Below is a small trained network, with its code and all its weights. Each question gives an input and a target symbol and asks what happens when units are switched off, that is, made to give their printed mean instead of their output.

import numpy as np


def w(rows, s, z=0):
    codes = np.array(rows[::2]) - 128.0
    scale = np.full(codes.shape[1], s)
    scale[-1] = z or s
    return codes * scale


def f(y):
    return y / 2 * (1 + np.tanh(0.7978845608 * (y + 0.044715 * y**3)))


def softmax(a):
    e = np.exp(a - a.max(-1, keepdims=True))
    return e / e.sum(-1, keepdims=True)


def log_softmax(a):
    a = a - a.max(-1, keepdims=True)
    return a - np.log(np.exp(a).sum(-1, keepdims=True))


def net(x, mask):
    ids = ['ΔΘΨαβγηλμξπστφω'.index(c) for c in x.split()]
    T = len(ids)
    res = E[ids] + P[:T]
    u = 0
    for l in range(3):
        q, k, v = (res @ M[l].T for M in (Q, K, V))
        z = softmax(np.where(np.tri(T) > 0, q @ k.T / 2**0.5, -1e9)) @ v
        res = res + np.where(mask[u], z, O[l][:, -1]) @ O[l][:, :-1]
        u += 1
        y = f(res @ A[l][:, :-1].T + A[l][:, -1])
        res = res + np.where(mask[u : u + 4], y, B[l][:, -1]) @ B[l][:, :-1]
        u += 4
    return log_softmax(res[-1] @ U[:, :-1].T + U[:, -1])


Q, K, V, O, A, B = {}, {}, {}, {}, {}, {}
E = w([
[126,113,52,145,150,60,137],'Δ',
[136,6,106,138,73,122,102],'Θ',
[115,166,56,98,109,201,57],'Ψ',
[69,133,159,103,124,113,120],'α',
[107,40,118,101,108,175,143],'β',
[150,130,101,128,134,62,32],'γ',
[95,164,204,155,86,142,69],'η',
[86,65,114,144,186,96,100],'λ',
[148,178,118,149,49,54,82],'μ',
[139,90,123,120,59,158,135],'ξ',
[96,99,66,87,136,73,172],'π',
[115,165,126,86,88,118,176],'σ',
[150,204,106,138,145,75,129],'τ',
[112,141,143,135,188,117,135],'φ',
[117,76,123,151,43,101,77],'ω',
],0.016)
P = w([
[111,200,131,178,227,102,176],'0',
[100,86,213,97,117,47,123],'1',
[107,100,235,103,104,56,113],'2',
[114,95,226,92,98,26,118],'3',
[110,106,255,91,85,20,101],'4',
[108,108,245,89,74,6,105],'5',
],0.0078)
Q[0] = w([
[140,166,75,174,157,252,156],'0.h0',
[173,143,123,186,187,186,217],'0.h0',
],0.013)
K[0] = w([
[161,87,208,60,75,47,105],'0.h0',
[143,74,248,116,130,15,214],'0.h0',
],0.012)
V[0] = w([
[114,116,142,17,195,148,112],'0.h0',
[120,166,104,133,160,2,17],'0.h0',
],0.0078)
O[0] = w([
[19,132,89,17,82,69,69,87],'0.h0',
[36,163,80,254,34,159,138,253],'0.h0',
],0.0092,0.0032)
A[0] = w([
[171,116,154,98,34,91,144,58],'0.n0',
[162,130,137,139,103,45,75,166],'0.n1',
[150,55,135,79,51,254,170,32],'0.n2',
[105,84,124,130,149,221,179,5],'0.n3',
],0.0097,0.0032)
B[0] = w([
[97,81,91,113,254,61,98,246],'0.n0',
[48,113,168,123,143,197,234,253],'0.n1',
[83,215,125,181,163,123,164,181],'0.n2',
[139,114,153,102,138,37,113,120],'0.n3',
],0.0079,0.0065)
Q[1] = w([
[137,121,63,124,64,146,158],'1.h0',
[254,130,109,92,128,191,107],'1.h0',
],0.013)
K[1] = w([
[84,124,157,109,152,114,102],'1.h0',
[73,97,253,118,144,6,197],'1.h0',
],0.017)
V[1] = w([
[140,33,120,173,129,158,146],'1.h0',
[89,70,184,161,255,143,52],'1.h0',
],0.0095)
O[1] = w([
[163,125,103,197,140,25,10,123],'1.h0',
[50,131,137,151,210,106,86,2],'1.h0',
],0.013,0.0019)
A[1] = w([
[172,163,194,1,154,187,200,2],'1.n0',
[48,8,142,72,5,175,51,40],'1.n1',
[163,58,104,153,219,151,19,32],'1.n2',
[158,59,251,42,46,72,66,173],'1.n3',
],0.0058,0.0051)
B[1] = w([
[179,41,122,189,25,70,48,170],'1.n0',
[180,255,106,170,211,123,181,241],'1.n1',
[159,181,99,30,58,107,161,160],'1.n2',
[196,207,79,189,134,117,209,253],'1.n3',
],0.0071,0.0042)
Q[2] = w([
[28,210,136,116,114,44,255],'2.h0',
[67,143,147,180,72,13,235],'2.h0',
],0.0074)
K[2] = w([
[158,178,8,87,118,247,32],'2.h0',
[138,147,44,155,79,163,73],'2.h0',
],0.011)
V[2] = w([
[199,156,1,139,235,109,167],'2.h0',
[74,53,33,55,137,46,166],'2.h0',
],0.0089)
O[2] = w([
[59,39,245,117,75,163,134,130],'2.h0',
[123,238,174,101,68,93,132,2],'2.h0',
],0.011,0.0029)
A[2] = w([
[229,53,120,198,95,115,73,72],'2.n0',
[146,74,129,160,172,243,231,2],'2.n1',
[240,131,75,145,197,254,150,78],'2.n2',
[114,104,225,122,113,18,95,38],'2.n3',
],0.0066,0.0081)
B[2] = w([
[62,207,194,47,161,38,237,248],'2.n0',
[132,236,59,29,119,122,14,215],'2.n1',
[80,1,142,66,74,58,102,225],'2.n2',
[209,135,34,113,96,202,31,253],'2.n3',
],0.0078,0.0042)
U = w([
[99,75,167,181,37,130,132,94],'Δ',
[201,133,120,154,94,95,50,152],'Θ',
[143,132,122,134,125,146,141,141],'Ψ',
[155,210,71,103,207,151,154,159],'α',
[148,180,178,27,179,104,79,121],'β',
[131,130,60,216,85,135,128,106],'γ',
[121,118,68,124,186,128,89,121],'η',
[47,165,121,160,108,100,61,81],'λ',
[104,94,123,93,78,68,122,62],'μ',
[221,54,197,116,172,170,123,254],'ξ',
[129,178,178,121,56,122,166,96],'π',
[254,119,104,131,91,126,158,154],'σ',
[115,119,71,90,79,226,112,154],'τ',
[5,120,157,121,150,151,165,72],'φ',
[148,140,164,182,154,31,129,113],'ω',
],0.0069,0.0095)

Each question gives the input, a string of symbols that net reads in full, and the target symbol t.
The units are the heads (2 rows each of Q, K, V and O) and the neurons (one row each of A and B). Each row of codes is followed by its name. A weight is (code - 128) times the scale printed after its matrix; where a second scale follows, it is the last column's (O, A, B and U).
mask holds one flag per unit, layer by layer, with each layer's heads first. A switched-off unit (its flag False) gives its mean, the last column of its rows in O or B, instead of its output. The means were averaged over made-up inputs and are rounded, as every weight is.
A unit's drop is (log p(t) with every unit on - log p(t) with that unit switched off) / (log p(t) with every unit on - log p(t) with every unit switched off).
The circuit of an input: a set's keep is (log p(t) with only the set's units on - log p(t) with every unit switched off) / (log p(t) with every unit on - log p(t) with every unit switched off). Starting from the 12 units with the biggest drops (on a tie, the unit counted first), units are removed one at a time, each time the one whose removal leaves the highest keep (on an exact tie, the one counted first), for as long as the keep stays at least 0.8.
units of the circuit, in order: the units of the circuit, biggest drop first
unit that matters most: the unit with the biggest drop
k most important neurons: the k neurons with the biggest drops, biggest first
top k neurons in layer l: the k neurons of layer l with the biggest drops, biggest first
input ω Δ ξ, target ω: units of the circuit, in order => [1.h0; 0.h0; 2.n0]
input ξ ξ γ Δ, target ξ: units of the circuit, in order => [0.h0; 2.h0]
input ω τ ω, target ω: units of the circuit, in order => [1.h0; 2.n0; 0.h0]
input α β ξ ξ Δ, target α: 2 most important neurons => [0.n0; 0.n2]
input ξ λ μ φ ω, target ξ: 2 most important neurons => [0.n1; 0.n0]
input β β π ξ α, target β: unit that matters most => 0.h0
input μ ω σ ω Ψ ξ, target τ: 3 most important neurons => [0.n0; 1.n1; 2.n1]
input τ ξ π, target τ: units of the circuit, in order => [1.h0; 0.n0; 2.n1; 2.h0]
input Θ ω τ, target Θ: units of the circuit, in order => [1.h0; 2.n3; 2.h0]
input Δ ω ω τ α, target Δ: units of the circuit, in order => [2.h0; 0.h0]
input γ β ω, target γ: units of the circuit, in order => [0.h0; 1.n1]
input σ σ ω λ, target σ: units of the circuit, in order => [0.n0; 1.h0; 1.n0; 2.h0]
input ξ ω Δ η, target ξ: 2 most important neurons => [0.n0; 0.n1]
input τ α ω ω, target τ: 3 most important neurons => [2.n1; 0.n0; 0.n1]
input α ξ ξ ξ μ, target α: unit that matters most => 2.h0
input σ φ ξ τ ξ, target σ: 2 most important neurons => [0.n0; 1.n0]
input ω ξ ξ μ π, target ω: 2 most important neurons => [0.n0; 2.n0]
input Ψ Δ ω, target α: top 2 neurons in layer 1 => [1.n1; 1.n3]
input μ ξ μ ω ω τ, target μ: 4 most important neurons => [2.n2; 0.n0; 2.n0; 2.n1]
input φ ω ξ, target φ: most important neuron => [0.n0]
input λ φ ξ φ ξ, target λ: units of the circuit, in order => [1.h0; 0.h0; 0.n2]
input φ τ φ β Θ η, target φ: 2 most important neurons => [0.n1; 0.n0]
input μ τ μ ξ, target μ: 4 most important neurons => [2.n2; 2.n0; 0.n0; 2.n1]
input ξ ω β τ τ, target ξ: 2 most important neurons => [0.n0; 0.n1]
input ω β τ, target ω: top 2 neurons in layer 2 => [2.n0; 2.n3]
